Below are the code and all the weights of a small trained network. Each question names an input and a class and asks about switching units off, where a switched-off unit gives its printed mean instead of its output.

import numpy as np


def w(rows, s, z=0):
    codes = np.array(rows[::2]) - 128.0
    scale = np.full(codes.shape[1], s)
    scale[-1] = z or s
    return codes * scale


def f(y):
    return np.maximum(y, 0)


def log_softmax(a):
    a = a - a.max(-1, keepdims=True)
    return a - np.log(np.exp(a).sum(-1, keepdims=True))


def net(x, mask):
    res = np.array(x, float).reshape(1, 8) / 4 @ E
    y = f(res @ A[0][:, :-1].T + A[0][:, -1])
    res = res + np.where(mask, y, B[0][:, -1]) @ B[0][:, :-1]
    return log_softmax(res[-1] @ U[:, :-1].T + U[:, -1])


A, B = {}, {}
E = w([
[119,137,117,97,151,112,138,165,118],'x0',
[75,142,94,177,195,151,255,86,173],'x1',
[53,200,85,151,118,129,105,110,12],'x2',
[232,139,77,143,73,94,212,120,73],'x3',
[126,132,166,12,94,237,198,123,84],'x4',
[121,138,64,54,98,106,111,67,197],'x5',
[61,142,113,168,22,141,150,209,196],'x6',
[125,132,121,113,139,120,132,146,122],'x7',
],0.0083)
A[0] = w([
[148,168,136,143,138,24,134,141,141,48],'neuron 0',
[6,80,203,72,158,146,103,165,112,79],'neuron 1',
[179,96,116,151,170,99,120,161,221,146],'neuron 2',
[102,138,81,42,95,71,135,91,154,204],'neuron 3',
[174,113,160,68,207,111,94,2,87,93],'neuron 4',
[195,136,89,138,67,109,182,119,105,158],'neuron 5',
[209,61,187,85,162,120,126,174,211,198],'neuron 6',
[128,104,122,113,123,214,148,100,101,72],'neuron 7',
[85,203,75,166,232,150,204,130,156,87],'neuron 8',
[170,123,143,120,215,135,130,92,113,105],'neuron 9',
[70,103,104,142,18,177,139,210,151,82],'neuron 10',
[122,158,118,157,118,189,163,145,199,92],'neuron 11',
[191,139,134,177,145,141,169,205,80,128],'neuron 12',
[136,86,97,136,195,175,201,126,181,92],'neuron 13',
[150,140,77,226,135,111,82,165,154,86],'neuron 14',
[129,133,110,173,188,25,73,146,148,55],'neuron 15',
[107,189,129,145,111,135,117,96,97,255],'neuron 16',
[138,114,224,205,165,179,148,190,80,198],'neuron 17',
[132,134,34,82,118,146,120,50,173,176],'neuron 18',
[70,106,185,179,102,202,43,65,160,96],'neuron 19',
[144,141,200,121,110,82,110,152,110,172],'neuron 20',
[169,110,138,78,80,104,53,160,136,130],'neuron 21',
[228,106,58,142,52,92,222,92,63,71],'neuron 22',
[167,119,114,82,217,105,99,90,94,80],'neuron 23',
[77,90,103,138,175,50,80,121,148,116],'neuron 24',
[169,120,164,140,211,175,117,71,87,80],'neuron 25',
[148,138,136,91,115,193,106,157,110,131],'neuron 26',
[46,132,202,112,199,150,81,105,159,82],'neuron 27',
[138,177,122,39,89,232,161,67,138,126],'neuron 28',
[145,125,223,74,116,170,178,115,152,151],'neuron 29',
[158,144,87,84,94,59,45,147,102,135],'neuron 30',
[46,141,69,108,165,92,116,116,62,198],'neuron 31',
[152,66,141,88,93,85,25,168,72,73],'neuron 32',
[120,129,186,65,119,194,169,110,94,29],'neuron 33',
[167,117,170,85,90,101,65,116,98,56],'neuron 34',
[187,163,200,110,38,117,55,225,115,60],'neuron 35',
[74,109,179,30,89,187,171,191,56,90],'neuron 36',
[202,157,115,159,70,76,181,135,79,70],'neuron 37',
[159,100,150,92,174,117,111,91,79,122],'neuron 38',
[125,92,87,204,166,125,215,89,171,111],'neuron 39',
],0.0082,0.0084)
B[0] = w([
[173,134,192,172,124,84,133,82,163,153],'neuron 0',
[110,160,167,75,160,94,118,135,152,197],'neuron 1',
[150,107,144,158,102,104,73,143,55,212],'neuron 2',
[120,87,40,131,174,111,82,144,142,213],'neuron 3',
[111,164,104,128,76,141,164,215,157,234],'neuron 4',
[94,142,168,23,160,109,80,136,141,205],'neuron 5',
[151,125,160,129,105,137,39,155,1,255],'neuron 6',
[174,103,141,188,146,108,156,119,150,159],'neuron 7',
[105,141,121,124,129,216,188,45,72,218],'neuron 8',
[109,175,97,126,64,173,145,186,148,194],'neuron 9',
[143,178,103,168,47,145,182,223,146,203],'neuron 10',
[123,159,130,122,113,178,146,174,93,166],'neuron 11',
[83,80,83,82,162,104,80,106,163,187],'neuron 12',
[95,120,155,127,139,200,155,95,41,195],'neuron 13',
[193,156,147,178,117,84,185,109,167,192],'neuron 14',
[229,166,157,218,127,53,195,75,188,205],'neuron 15',
[191,34,120,110,61,96,43,138,38,244],'neuron 16',
[107,10,9,120,212,157,37,156,209,246],'neuron 17',
[89,79,67,144,176,166,62,125,160,214],'neuron 18',
[109,135,163,32,141,104,128,134,156,194],'neuron 19',
[118,94,111,114,112,159,138,90,114,185],'neuron 20',
[76,134,112,119,155,212,144,71,111,196],'neuron 21',
[75,188,208,37,178,99,108,140,169,218],'neuron 22',
[148,185,104,144,42,177,150,186,172,196],'neuron 23',
[156,103,135,124,130,59,161,123,150,207],'neuron 24',
[125,147,123,151,76,158,143,193,185,189],'neuron 25',
[166,104,122,141,144,85,157,101,143,171],'neuron 26',
[59,183,195,23,163,64,131,125,141,201],'neuron 27',
[170,124,142,220,162,64,105,104,140,218],'neuron 28',
[185,116,123,189,115,68,92,113,111,209],'neuron 29',
[121,105,101,129,159,151,173,108,104,203],'neuron 30',
[174,104,180,127,78,142,74,142,66,234],'neuron 31',
[75,139,150,146,149,209,214,72,144,196],'neuron 32',
[196,165,166,227,148,53,166,71,162,170],'neuron 33',
[69,151,129,167,152,185,187,54,106,163],'neuron 34',
[71,149,128,179,135,220,187,70,121,198],'neuron 35',
[206,129,141,208,143,59,133,83,175,209],'neuron 36',
[89,188,173,66,182,86,103,170,165,183],'neuron 37',
[156,147,85,143,74,151,155,162,157,189],'neuron 38',
[96,122,140,148,99,181,141,76,106,219],'neuron 39',
],0.0066,0.0099)
U = w([
[177,144,165,204,140,48,157,76,163,62],'0',
[71,142,146,150,145,188,193,56,85,71],'1',
[78,188,219,60,168,78,104,150,167,91],'2',
[118,180,102,163,29,143,161,230,172,93],'3',
[108,67,35,143,185,118,69,128,171,83],'4',
[131,94,135,132,107,106,106,128,101,251],'5',
[130,99,141,132,105,105,108,124,94,244],'6',
[144,121,186,155,84,106,61,145,2,77],'7',
],0.012,0.013)

Each question gives the input, the list of numbers given to net, and the class t.
The units are the neurons (one row each of A and B). Each row of codes is followed by its name. A weight is (code - 128) times the scale printed after its matrix; where a second scale follows, it is the last column's (A, B and U).
mask holds one flag per neuron, in row order. A switched-off neuron (its flag False) gives its mean, the last column of its row in B, instead of its output. The means were averaged over made-up inputs and are rounded, as every weight is.
A unit's drop is (log p(t) with every unit on - log p(t) with that unit switched off) / (log p(t) with every unit on - log p(t) with every unit switched off).
The circuit of an input: a set's keep is (log p(t) with only the set's units on - log p(t) with every unit switched off) / (log p(t) with every unit on - log p(t) with every unit switched off). Starting from the 12 units with the biggest drops (on a tie, the unit counted first), units are removed one at a time, each time the one whose removal leaves the highest keep (on an exact tie, the one counted first), for as long as the keep stays at least 0.8.
units of the circuit, in order: the units of the circuit, biggest drop first
top k neurons: the k neurons with the biggest drops, biggest first
drop of u: that unit's drop, to one decimal
input [0,5,-5,-7,-7,-1,6,5], class 0: top neuron : [neuron 15]
input [0,-3,-7,-7,8,-2,0,5], class 0: units of the circuit, in order : [neuron 36; neuron 33]
input [1,8,6,4,-6,3,2,-5], class 1: top 2 neurons : [neuron 8; neuron 39]
input [4,1,-3,6,-2,-8,-7,-8], class 4: top 3 neurons : [neuron 17; neuron 12; neuron 10]
input [-4,-6,-1,0,8,4,8,-5], class 0: units of the circuit, in order : [neuron 36; neuron 28]
input [8,-3,2,-8,-4,8,2,7], class 2: top 2 neurons : [neuron 27; neuron 17]
input [-1,-3,-2,-1,2,6,-8,-8], class 3: units of the circuit, in order : [neuron 4; neuron 23]
input [-3,5,5,2,-3,-8,-7,-7], class 4: top 4 neurons : [neuron 17; neuron 12; neuron 10; neuron 6]
input [6,5,-7,5,-1,-1,-5,6], class 7: top 2 neurons : [neuron 6; neuron 2]
input [-5,-7,3,2,-4,6,-3,-5], class 1: units of the circuit, in order : [neuron 32; neuron 34; neuron 21]
input [0,2,0,7,4,3,6,-5], class 2: units of the circuit, in order : [neuron 22; neuron 5]
input [-8,7,0,-8,7,-5,0,5], class 2: top 2 neurons : [neuron 27; neuron 1]
input [-4,-8,-4,2,3,-3,7,-5], class 1: units of the circuit, in order : [neuron 35; neuron 21]
input [-4,5,-5,5,-3,1,-4,2], class 1: top 4 neurons : [neuron 39; neuron 16; neuron 13; neuron 31]
input [-6,1,7,-1,1,5,6,-6], class 7: top neuron : [neuron 16]
input [-8,7,-8,2,2,-8,4,2], class 4: top 3 neurons : [neuron 17; neuron 12; neuron 31]
input [-1,-5,5,-7,1,5,0,-4], class 2: top 3 neurons : [neuron 27; neuron 19; neuron 17]
input [-1,-8,2,-6,5,8,-6,-2], class 1: top 4 neurons : [neuron 32; neuron 34; neuron 17; neuron 21]
input [3,5,0,2,6,0,-7,-7], class 3: units of the circuit, in order : [neuron 4; neuron 25]
input [-4,-5,2,7,-6,7,-3,4], class 2: units of the circuit, in order : [neuron 22; neuron 37]
input [0,4,5,-4,-3,1,1,3], class 7: units of the circuit, in order : [neuron 31]
input [-2,-2,4,7,-6,-8,1,2], class 4: top 3 neurons : [neuron 17; neuron 12; neuron 27]
input [-2,4,4,-7,4,-5,2,-6], class 2: top 2 neurons : [neuron 27; neuron 1]
input [7,-5,-1,7,-8,-3,-7,6], class 0: top 2 neurons : [neuron 15; neuron 0]
input [-5,-2,2,2,3,-6,-5,0], class 4: units of the circuit, in order : [neuron 17; neuron 6]
input [-4,-2,0,7,-5,4,5,-4], class 2: drop of neuron 22 : 0.3
input [-6,0,-5,-8,3,-3,7,6], class 2: drop of neuron 27 : 0.5
input [6,8,0,6,-4,-8,-7,-8], class 1: drop of neuron 11 : 0.0
input [8,-1,5,5,-8,-3,5,6], class 0: drop of neuron 15 : 0.2
